Below is a small trained network, with its code and all its weights. Each question gives an input and a class and asks what happens when units are switched off, that is, made to give their printed mean instead of their output.

import numpy as np


def w(rows, s, z=0):
    codes = np.array(rows[::2]) - 128.0
    scale = np.full(codes.shape[1], s)
    scale[-1] = z or s
    return codes * scale


def norm(h):
    return h / np.sqrt((h * h).mean(-1, keepdims=True) + 1e-5)


def f(y):
    return y / 2 * (1 + np.tanh(0.7978845608 * (y + 0.044715 * y**3)))


def log_softmax(a):
    a = a - a.max(-1, keepdims=True)
    return a - np.log(np.exp(a).sum(-1, keepdims=True))


def net(x, mask):
    res = np.array(x, float).reshape(1, 7) / 4 @ E
    u = 0
    for l in range(3):
        y = f(norm(res) @ A[l][:, :-1].T + A[l][:, -1])
        res = res + np.where(mask[u : u + 15], y, B[l][:, -1]) @ B[l][:, :-1]
        u += 15
    return log_softmax(norm(res)[-1] @ U[:, :-1].T + U[:, -1])


A, B = {}, {}
E = w([
[145,90,93,215,152],'x0',
[187,57,155,152,47],'x1',
[126,185,184,220,136],'x2',
[253,133,95,75,133],'x3',
[168,175,225,75,172],'x4',
[180,151,162,143,134],'x5',
[124,87,125,109,204],'x6',
],0.0047)
A[0] = w([
[120,165,51,156,115,158],'L0N0',
[89,133,165,67,146,147],'L0N1',
[186,125,116,106,78,154],'L0N2',
[163,164,60,108,116,247],'L0N3',
[106,117,180,230,112,71],'L0N4',
[80,102,114,168,102,127],'L0N5',
[127,97,117,255,172,8],'L0N6',
[151,110,81,193,19,97],'L0N7',
[171,139,135,160,199,89],'L0N8',
[81,136,90,10,182,69],'L0N9',
[116,204,85,201,143,145],'L0N10',
[164,97,138,174,160,202],'L0N11',
[80,97,208,129,163,227],'L0N12',
[170,60,70,102,112,24],'L0N13',
[158,3,143,97,128,45],'L0N14',
],0.0086,0.0013)
B[0] = w([
[1,99,155,148,177,173],'L0N0',
[136,194,125,69,198,179],'L0N1',
[143,123,93,208,119,200],'L0N2',
[115,177,104,200,101,197],'L0N3',
[103,150,187,115,82,240],'L0N4',
[128,100,161,117,70,188],'L0N5',
[120,193,158,123,122,237],'L0N6',
[135,142,128,82,171,252],'L0N7',
[86,87,168,102,130,176],'L0N8',
[97,188,139,157,113,231],'L0N9',
[26,87,198,205,143,204],'L0N10',
[46,89,170,190,73,184],'L0N11',
[151,200,151,88,89,211],'L0N12',
[94,74,154,181,138,195],'L0N13',
[102,144,76,153,158,198],'L0N14',
],0.0061,0.0032)
A[1] = w([
[117,185,171,115,132,85],'L1N0',
[28,109,122,156,192,221],'L1N1',
[180,95,157,230,60,66],'L1N2',
[193,103,144,121,157,130],'L1N3',
[214,135,113,142,121,11],'L1N4',
[159,160,194,135,84,49],'L1N5',
[93,138,31,160,58,89],'L1N6',
[243,133,103,220,67,2],'L1N7',
[102,126,52,167,119,239],'L1N8',
[99,165,75,101,110,186],'L1N9',
[115,160,2,159,103,228],'L1N10',
[101,69,94,89,78,156],'L1N11',
[135,119,135,128,25,178],'L1N12',
[77,72,125,179,62,32],'L1N13',
[119,129,154,140,126,97],'L1N14',
],0.0098,0.00092)
B[1] = w([
[99,70,138,109,164,200],'L1N0',
[188,84,42,124,48,254],'L1N1',
[255,161,217,31,243,228],'L1N2',
[138,219,23,169,36,138],'L1N3',
[145,204,141,162,55,156],'L1N4',
[227,79,167,172,141,200],'L1N5',
[146,106,199,104,152,187],'L1N6',
[123,211,36,127,101,214],'L1N7',
[115,148,168,150,11,181],'L1N8',
[158,76,157,84,109,156],'L1N9',
[136,96,189,127,63,189],'L1N10',
[223,62,216,38,27,146],'L1N11',
[133,103,216,168,216,181],'L1N12',
[145,168,71,101,162,221],'L1N13',
[153,107,82,156,96,147],'L1N14',
],0.0042,0.0053)
A[2] = w([
[83,73,57,5,188,6],'L2N0',
[204,58,131,100,101,103],'L2N1',
[85,212,162,49,70,158],'L2N2',
[200,37,130,92,83,157],'L2N3',
[110,110,162,121,119,91],'L2N4',
[245,162,104,164,158,147],'L2N5',
[132,82,212,188,81,91],'L2N6',
[218,153,148,53,113,140],'L2N7',
[127,46,78,211,50,119],'L2N8',
[162,161,120,160,150,238],'L2N9',
[119,69,124,35,61,178],'L2N10',
[120,113,135,10,185,174],'L2N11',
[61,152,39,236,104,108],'L2N12',
[123,253,142,50,125,138],'L2N13',
[216,95,35,163,92,159],'L2N14',
],0.0077,0.0024)
B[2] = w([
[98,171,199,97,142,144],'L2N0',
[195,90,47,112,101,175],'L2N1',
[168,98,86,104,203,240],'L2N2',
[137,109,60,179,121,203],'L2N3',
[238,117,190,145,123,138],'L2N4',
[77,209,95,152,25,248],'L2N5',
[133,128,167,104,174,225],'L2N6',
[3,116,164,121,122,253],'L2N7',
[134,141,82,166,239,216],'L2N8',
[8,113,121,92,69,199],'L2N9',
[186,103,99,152,167,198],'L2N10',
[180,142,18,25,140,181],'L2N11',
[73,51,80,152,177,191],'L2N12',
[116,146,61,96,139,252],'L2N13',
[227,238,167,186,96,216],'L2N14',
],0.0053,0.0039)
U = w([
[178,72,48,179,118,173],'0',
[167,35,102,56,99,4],'1',
[10,47,89,176,172,121],'2',
[71,185,71,5,214,134],'3',
[110,134,242,148,164,171],'4',
[165,222,97,135,47,140],'5',
],0.014,0.0033)

Each question gives the input, the list of numbers given to net, and the class t.
The units are the neurons (one row each of A and B). Each row of codes is followed by its name. A weight is (code - 128) times the scale printed after its matrix; where a second scale follows, it is the last column's (A, B and U).
mask holds one flag per neuron, layer by layer. A switched-off neuron (its flag False) gives its mean, the last column of its row in B, instead of its output. The means were averaged over made-up inputs and are rounded, as every weight is.
A unit's drop is (log p(t) with every unit on - log p(t) with that unit switched off) / (log p(t) with every unit on - log p(t) with every unit switched off).
The circuit of an input: a set's keep is (log p(t) with only the set's units on - log p(t) with every unit switched off) / (log p(t) with every unit on - log p(t) with every unit switched off). Starting from the 12 units with the biggest drops (on a tie, the unit counted first), units are removed one at a time, each time the one whose removal leaves the highest keep (on an exact tie, the one counted first), for as long as the keep stays at least 0.8.
units of the circuit, in order: the units of the circuit, biggest drop first
unit that matters most: the unit with the biggest drop
k most important neurons: the k neurons with the biggest drops, biggest first
drop when u is switched off: that unit's drop, to one decimal
input [8,1,8,-8,-6,7,1], class 4: units of the circuit, in order : L0N4, L1N2
input [-3,2,1,-5,-8,1,4], class 1: units of the circuit, in order : L1N11, L0N5, L0N9
input [-3,-7,-3,0,-4,-8,-1], class 2: units of the circuit, in order : L1N2, L2N12
input [-3,-8,3,7,0,4,-6], class 2: 2 most important neurons : L1N2, L0N3
input [7,5,-3,-8,8,-8,1], class 4: units of the circuit, in order : L0N12
input [0,-4,-2,5,-1,-2,-3], class 0: units of the circuit, in order : L0N0, L1N1, L0N12
input [-1,8,-4,-4,-6,-4,5], class 0: 2 most important neurons : L2N3, L0N14
input [1,-6,-6,0,-7,-5,3], class 0: 3 most important neurons : L1N1, L1N11, L2N7
input [2,-8,-3,6,-2,2,-8], class 2: 3 most important neurons : L0N0, L0N3, L2N12
input [1,-7,-2,0,-7,3,-3], class 2: 2 most important neurons : L0N0, L0N10
input [2,-4,6,1,0,1,-7], class 4: 3 most important neurons : L0N4, L1N7, L0N14
input [-6,-6,1,-5,-3,-5,-7], class 2: 3 most important neurons : L1N2, L0N10, L0N7
input [7,-6,-8,4,3,-3,6], class 0: 2 most important neurons : L1N1, L0N7
input [2,1,1,-1,-7,7,2], class 2: unit that matters most : L0N0
input [8,1,6,7,-4,0,3], class 2: 3 most important neurons : L0N10, L0N11, L0N0
input [-2,1,1,1,0,-4,-2], class 1: 2 most important neurons : L1N10, L1N1
input [5,6,-7,2,4,-2,3], class 0: 2 most important neurons : L0N14, L0N13
input [-8,8,-5,-8,1,-1,-1], class 1: 2 most important neurons : L1N11, L1N2
input [6,4,-7,0,5,1,-4], class 5: drop when L1N7 is switched off : 0.1
input [3,-8,-8,5,-2,8,-2], class 0: unit that matters most : L1N10
input [-5,5,4,-6,-2,-8,2], class 1: drop when L1N11 is switched off : 0.2
input [-7,3,1,-6,6,2,-1], class 3: drop when L0N1 is switched off : 0.2
input [-4,6,0,-6,0,-7,-4], class 1: drop when L1N11 is switched off : 0.1
